Each row is followed by its group and then its class within the group.
[ -6 -27 -10  -3  33 -15  16  14  26 -12  -8 -36 -11   3 -66  12  18   3
  17  27 -39   5  -8   2  18  14  -3   0  -7  -4  -5   7 -15  -6 -12  30] | N.<21>
[  1 -25  -9  -2   8 -24  -2  29  26 -13  -8   5  -4   4 -86   7  18   4
  13  20 -20  -5  -6  -5   5  16   5   1   1 -16 -13   6 -23 -15  -9   9] | N.<21>
[ -9 -12  10  -5   1   1   5   7  10  -8  -8  -1   3  15 -33   9  14   5
   2 -18 -13   5  -9  -8   3  11  -2  -5  -5 -14  -4   2 -10  10 -14  -4] | N.<22>
[  0 -26  13  -5 -28  -1 -13  33   7 -19  -5  39  10   3 -26   8   7  -1
 -18  -9   3  -6 -12  -5  -2   9  16  -3   7 -19 -10  -3  -1  -1 -20 -18] | K.<17>
[  6 -25   0  -8   5 -18  -5  26  23 -13  -8  14   1   3 -61   8  16  -5
  16  22 -17  -3  -9  -2   7  17   3   0  -2 -10  -6   1 -18 -12 -14   8] | N.<21>
[  4 -12  10 -13 -16   4 -15  33   1 -13  -3  50   7   1  -2   0   3   4
 -14  -3  16  -6   2  -5 -14   9  15  -1   8 -16  -8  -3   3  -5 -10 -21] | K.<18>
[  2 -17   1 -18 -15 -15 -22  52  11 -20  -4  28   8  -3 -32   5  13   3
 -43   0  20 -11   5  -7  -5  16  23   4  19 -26  23 -12  -7   6 -21 -23] | K.<17>
[  1 -13   7 -13 -10   6 -15  37  -6 -14  -4  31   0   1  -2   2   4  -4
 -27  -8   5  -7   0  -7 -14   9  17   1  20 -17  -1  -5   5  -2 -23 -18] | K.<17>
[ -5 -12 -11 -13 -16   3 -17  50   7 -23   2  17  13   1 -17   7   1   1
 -56 -23   9  -4  -4 -11  -4   7  25   2  19 -30   0 -13  -3  14 -21 -26] | K.<17>
[ -4  -1   9  -8 -30  -2 -15  25  -2  -6  -3  54   8   0 -10   0   0   5
 -19  -4  29 -14  -2  -5 -21   4  15  -5  17   4  -5  -9  -1   6 -10 -19] | K.<17>
[  3 -17  11  -8   2 -10  -4  26  20 -24  -4  16  12   6 -35  10   6   9
   0   3  -7  -3  -1  -1   1  14   9   0   5 -14  -5  -9 -11   3 -17 -11] | N.<22>
[ -8   6  18 -14 -17  16   1  22  -7 -14  -1  13  12   6  24   0   6  15
 -25 -15  40   4   4  -7 -19  -5   5  -4  15 -20 -17 -16   6  23 -10 -19] | K.<17>
[ -2 -28   0 -11  19 -13   5  23  19 -15  -9  -8  -8   2 -47   7  22   0
   9  12 -29   3  -7  -2  14  15   0   1 -16 -12  -7   9 -15  -4 -21   9] | N.<21>
[  5 -31  10 -21 -15   0 -28  69   6 -25  -7  39   4 -13 -16   0   9 -15
 -58  -2  -4 -12   1   7   0  19  35   3   9 -31   4 -15   0  -6 -36 -27] | K.<17>
[  2 -24   5 -16 -16  -5 -22  54  10 -22  -6  48   3 -11 -26   1   8  -5
 -36   3  -4 -11   3  -7  -3  12  26  -3   7 -20  16  -4 -20  -8 -23 -20] | K.<17>
[ -5   7  10  -7 -12  10   2  15 -10 -15   8  13  17   1  10   6  -3  12
 -26 -18  19   0  -1  -6  -6  -4  14  -3  12 -10   3 -10   5  16  -9 -22] | K.<17>
[ -3 -17   3  -2  20 -21   2   3  19  -6  -2 -16   6   8 -64   8   9   5
  21  -2 -31   2 -11   2   4  11   3   0   0  -8  -2   9 -15   7  -6  11] | N.<21>
[-11   2  11  -9 -33  14 -15  23 -11  -7  -1  47  10   1  17   0   0   2
 -32 -25  27  -4   4 -10 -10  -3  12  -6  10 -19 -20 -11   8   6 -11 -25] | K.<17>
[ -4  -3  -6   3  12 -13  22  -5  13   6 -11  -7 -17   7 -43   2  17  10
  24  -1 -14  -1  -9  -4   6   2 -14  -5 -12  -5  -5   9 -16  -9  -3  15] | N.<21>
[ 12 -22   0 -19 -13  -6 -25  54  13 -23  -9  39   8  -8 -22  -5   8  -5
 -43   6   5  -8   2  -7  -5   9  24   5  13 -19  -5  -7  -7 -11 -25 -19] | K.<17>
[-12 -16  27  -4  23   9  17 -10   9 -17   2 -30  17  11  -2  19   1   8
  25 -18 -22  15  -1   3   5  11 -15   0  -9   2 -17  11   3  31 -11   1] | N.<22>
[ -1  -3  14  -8 -16  10 -16  27  -7 -11  -3  40   5   4   7   2  -1   5
 -19 -19  14  -6   1  -7 -17   6  11   1  12 -13  -9  -5   5   6 -12 -21] | K.<17>
[-11 -31  13 -10  19   2  11  13  14  27 -10  -5  -1   7 -27  14  18   3
   9 -13 -23  10  -3  -5   7  13 -10   2 -14 -10  -7   7  -9  -4 -21   8] | N.<22>
[ -8 -25  14  -8  17  -9   0  18  18 -17  -6  -9  20   4 -14  14   5   6
  -7   2 -13   6  -2   4   3  14   0  -1   3  -5   1  -2  -5   8 -16  -7] | N.<22>
[ -1 -20   3 -19  -6  -3 -18  56   6 -26 -10  40   0  -2   3   4  19   7
 -22  -6  22  -5   5 -13 -12  14   7   2   5 -22 -19   1  -6 -11 -25 -11] | K.<18>
[ -3 -14   4  -2  18  -7   0  -2  14  -4   1 -26   8  -1 -45  10  -2   1
   1  -1 -30   7 -10   9  14   9  -1   1  -4  -5   7   7  -8  13  -3   5] | N.<21>
[ -2 -17  -2  -7  15  -9  -1  26  15 -12 -10 -22   5   5 -32   8  12   2
  -8  10 -17   5  -4  -6   4  10   5   2   2  -8   2   2   0   1 -13   7] | N.<22>
[  1 -16   4 -13 -18  -4 -18  36   5 -12  -7  46   5  -3 -12   2   7  -1
 -32 -14   5  -8  -2 -11 -10   9  19   0  15 -20   2  -6  -5   7 -19 -21] | K.<17>
[  4 -38  13 -18 -18 -10 -14  58  15 -22 -11  62  11   0 -43   9  18   1
 -16  14  -9  -6  -4  -4  -4  16  18  -4   1 -20 -11  -6  -9 -16 -20 -18] | K.<18>
[ -5  -6  16  -8  15  -2   9  15  12 -13  -4 -27  14  15 -30  16   0  11
  11 -14 -11   8  -9  -2   6   8  -3  -2   1  -9  -4   0  -8  19 -12   1] | N.<22>
[ -2 -26   4  -9  12 -10   1  34  18 -22  -8   8  -2   6 -33   6  18   8
   7   9 -11  -1  -5  -6   4  15  -2  -3  -1 -15 -11   0 -13  -3 -15   3] | N.<22>
[ -4   6  11  -6 -34  16  -9  12  -8 -11  -2  33  13   6  19  -2   9  14
 -29 -30  28  -2  -4  -3 -20 -12  10  -2  15 -20  -3 -10   6  15  -5 -24] | K.<17>
[  1  -2  22 -10 -27  14 -15  23  -7 -13  -4  44  16   0   4   6   1   5
 -28 -32  16  -5  -7  -5 -11   0  17  -6  15 -21  -2  -9   6  16 -15 -27] | K.<17>
[ -4 -40  20  -8  16   0   0  22  16 -22  -7 -11  18   3 -24  17   3   7
  -2 -11 -22   8 -14   3   5   9  -1   4  -3  -4   0  -1   0  21 -24  -6] | N.<22>
[ -6   0  -4  13   9  -6   8   6  13  -1  -1 -18  -5   6 -40   2  15  10
   4  -8 -12   5  -6  -6   8   4  -7   1  -3  -8  -7   3 -22   8  -9  12] | N.<21>
[  2 -24  10 -11 -15  -4 -22  38   8 -20  -2  25  12  -6 -30   6  -1   6
 -38 -10  -4 -11  -1  -7  -1  11  27  -2  16 -24   3  -4  -5   1 -16 -26] | K.<17>
[  2 -27  10 -18 -17   2 -28  45   6 -19  -7  46   7  -7 -26  -6   4  -8
 -39 -11 -10  -7  -2  -8  -3  13  27   2   6 -24   5   0  -6   1 -31 -30] | K.<17>
[  7 -16   7 -11 -18   1 -26  45   2 -21  -4  37  15  -3  -4   2   0  -3
 -44  -9   9 -11   5  -8  -7   7  28   2  20 -21 -10  -8   0  -2 -20 -31] | K.<17>
